Below are the code and all the weights of a small trained network. Each question names an input and a class and asks about switching units off, where a switched-off unit gives its printed mean instead of its output.

import numpy as np


def w(rows, s, z=0):
    codes = np.array(rows[::2]) - 128.0
    scale = np.full(codes.shape[1], s)
    scale[-1] = z or s
    return codes * scale


def norm(h):
    return h / np.sqrt((h * h).mean(-1, keepdims=True) + 1e-5)


def f(y):
    return y / 2 * (1 + np.tanh(0.7978845608 * (y + 0.044715 * y**3)))


def log_softmax(a):
    a = a - a.max(-1, keepdims=True)
    return a - np.log(np.exp(a).sum(-1, keepdims=True))


def net(x, mask):
    res = np.array(x, float).reshape(1, 6) / 4 @ E
    u = 0
    for l in range(3):
        y = f(norm(res) @ A[l][:, :-1].T + A[l][:, -1])
        res = res + np.where(mask[u : u + 12], y, B[l][:, -1]) @ B[l][:, :-1]
        u += 12
    return log_softmax(norm(res)[-1] @ U[:, :-1].T + U[:, -1])


A, B = {}, {}
E = w([
[225,237,87,103,132,131,194],'x0',
[75,133,106,219,200,94,190],'x1',
[70,174,153,133,76,51,168],'x2',
[96,49,29,82,107,205,254],'x3',
[167,159,67,160,76,174,106],'x4',
[99,143,238,174,80,203,203],'x5',
],0.0067)
A[0] = w([
[148,158,88,76,165,97,120,2],'0.n0',
[169,142,126,246,112,87,173,60],'0.n1',
[119,97,50,46,83,130,123,70],'0.n2',
[162,74,6,187,41,159,128,19],'0.n3',
[197,122,28,139,185,180,143,115],'0.n4',
[119,139,147,112,162,114,107,85],'0.n5',
[83,143,195,152,134,101,154,69],'0.n6',
[99,222,123,216,141,175,144,25],'0.n7',
[126,156,107,104,160,254,51,184],'0.n8',
[139,128,19,136,122,98,119,55],'0.n9',
[157,111,73,104,151,51,7,105],'0.n10',
[127,134,132,137,125,172,87,44],'0.n11',
],0.009,0.0027)
B[0] = w([
[139,162,82,123,141,136,156,144],'0.n0',
[56,216,78,180,209,192,148,166],'0.n1',
[115,210,80,137,145,95,171,186],'0.n2',
[208,128,113,109,162,109,194,193],'0.n3',
[120,111,172,135,214,47,180,223],'0.n4',
[197,85,126,203,175,154,134,136],'0.n5',
[141,143,86,126,170,104,253,181],'0.n6',
[106,181,148,238,128,121,96,169],'0.n7',
[209,63,186,147,36,35,78,210],'0.n8',
[189,106,119,174,46,91,130,173],'0.n9',
[99,152,30,209,51,154,76,255],'0.n10',
[117,141,113,176,89,208,164,128],'0.n11',
],0.0069,0.0051)
A[1] = w([
[118,50,97,148,157,160,169,178],'1.n0',
[92,64,73,137,93,134,147,85],'1.n1',
[109,209,152,187,215,183,146,34],'1.n2',
[66,148,50,105,111,120,102,184],'1.n3',
[212,81,135,165,151,98,48,80],'1.n4',
[133,180,148,110,88,171,44,99],'1.n5',
[65,51,88,133,160,106,186,174],'1.n6',
[111,135,69,103,244,139,141,134],'1.n7',
[152,160,175,108,110,127,133,252],'1.n8',
[107,150,143,154,130,72,120,147],'1.n9',
[141,96,75,71,6,137,96,105],'1.n10',
[175,119,113,126,80,96,2,66],'1.n11',
],0.0087,0.0024)
B[1] = w([
[159,156,160,2,113,121,122,185],'1.n0',
[93,165,134,79,69,66,117,159],'1.n1',
[170,141,36,200,179,122,175,212],'1.n2',
[148,132,195,121,72,150,77,187],'1.n3',
[83,87,66,131,99,171,127,212],'1.n4',
[133,40,132,179,62,133,91,178],'1.n5',
[122,128,134,57,86,169,109,226],'1.n6',
[156,92,203,125,120,153,78,188],'1.n7',
[172,96,156,149,182,116,61,185],'1.n8',
[142,148,179,199,146,169,181,185],'1.n9',
[143,147,145,209,153,179,160,220],'1.n10',
[100,128,155,151,162,163,27,253],'1.n11',
],0.0076,0.0048)
A[2] = w([
[87,117,110,148,169,141,36,107],'2.n0',
[222,117,192,148,120,204,148,152],'2.n1',
[150,106,134,223,125,95,140,84],'2.n2',
[191,124,79,115,133,98,172,174],'2.n3',
[159,173,192,118,193,78,101,152],'2.n4',
[96,114,107,121,106,117,180,159],'2.n5',
[79,125,173,59,112,154,198,74],'2.n6',
[108,145,125,220,217,189,173,44],'2.n7',
[198,134,4,86,98,148,134,162],'2.n8',
[108,63,98,95,180,101,167,117],'2.n9',
[143,179,54,168,116,167,152,95],'2.n10',
[135,147,95,204,102,69,62,251],'2.n11',
],0.011,0.003)
B[2] = w([
[212,61,129,182,30,226,107,182],'2.n0',
[180,81,130,140,81,140,41,190],'2.n1',
[82,152,66,130,94,97,162,191],'2.n2',
[231,154,149,174,205,91,134,181],'2.n3',
[254,104,93,125,155,103,195,166],'2.n4',
[98,163,179,100,118,108,73,148],'2.n5',
[59,166,75,172,122,100,97,178],'2.n6',
[115,148,40,152,166,116,88,201],'2.n7',
[151,179,151,151,210,110,244,188],'2.n8',
[129,119,246,65,64,190,19,153],'2.n9',
[81,125,55,143,161,69,113,176],'2.n10',
[46,108,106,177,176,185,187,255],'2.n11',
],0.0086,0.0092)
U = w([
[94,179,54,219,183,79,177,240],'0',
[125,49,124,221,50,172,50,226],'1',
[248,121,178,100,149,79,182,31],'2',
[4,124,173,36,77,111,108,7],'3',
],0.014,0.0016)

Each question gives the input, the list of numbers given to net, and the class t.
The units are the neurons (one row each of A and B). Each row of codes is followed by its name. A weight is (code - 128) times the scale printed after its matrix; where a second scale follows, it is the last column's (A, B and U).
mask holds one flag per neuron, layer by layer. A switched-off neuron (its flag False) gives its mean, the last column of its row in B, instead of its output. The means were averaged over made-up inputs and are rounded, as every weight is.
A unit's drop is (log p(t) with every unit on - log p(t) with that unit switched off) / (log p(t) with every unit on - log p(t) with every unit switched off).
The circuit of an input: a set's keep is (log p(t) with only the set's units on - log p(t) with every unit switched off) / (log p(t) with every unit on - log p(t) with every unit switched off). Starting from the 12 units with the biggest drops (on a tie, the unit counted first), units are removed one at a time, each time the one whose removal leaves the highest keep (on an exact tie, the one counted first), for as long as the keep stays at least 0.8.
circuit, biggest first: the units of the circuit, biggest drop first
unit that matters most: the unit with the biggest drop
top k neurons: the k neurons with the biggest drops, biggest first
top k neurons in layer l: the k neurons of layer l with the biggest drops, biggest first
drop when u is switched off: that unit's drop, to one decimal
input [2,0,-2,-3,3,-3], class 1: unit that matters most => 1.n11
input [5,-4,-3,-2,0,-3], class 1: top 2 neurons in layer 0 => [0.n6; 0.n3]
input [1,5,-1,8,3,5], class 2: top 2 neurons in layer 0 => [0.n3; 0.n10]
input [-7,-8,8,-3,-2,5], class 3: circuit, biggest first => [2.n0; 0.n10]
input [7,-5,6,-3,-5,-4], class 1: top 4 neurons => [0.n6; 0.n4; 1.n11; 0.n10]
input [2,3,3,4,-7,7], class 3: top 2 neurons in layer 0 => [0.n2; 0.n10]
input [2,-1,1,2,-7,-3], class 2: top 2 neurons in layer 1 => [1.n4; 1.n7]
input [1,-7,4,2,-7,-2], class 2: top 3 neurons in layer 2 => [2.n11; 2.n4; 2.n0]
input [-8,1,-1,-6,6,8], class 0: top 2 neurons => [0.n6; 1.n6]
input [1,-2,-7,1,-7,-7], class 1: top 2 neurons => [2.n0; 1.n11]
input [-1,7,-3,5,-2,5], class 3: top 2 neurons in layer 1 => [1.n0; 1.n6]
input [4,8,-1,8,-2,1], class 2: top 2 neurons in layer 1 => [1.n0; 1.n7]
input [4,-2,-4,-7,4,-5], class 1: drop when 1.n11 is switched off => 0.2
input [-6,5,1,-6,-2,-6], class 1: unit that matters most => 2.n0
input [-4,-1,-7,8,5,5], class 2: drop when 0.n3 is switched off => 0.2
input [-5,3,-1,-7,8,7], class 0: drop when 0.n6 is switched off => 0.1
input [4,7,-3,3,6,-5], class 2: drop when 0.n3 is switched off => 0.3
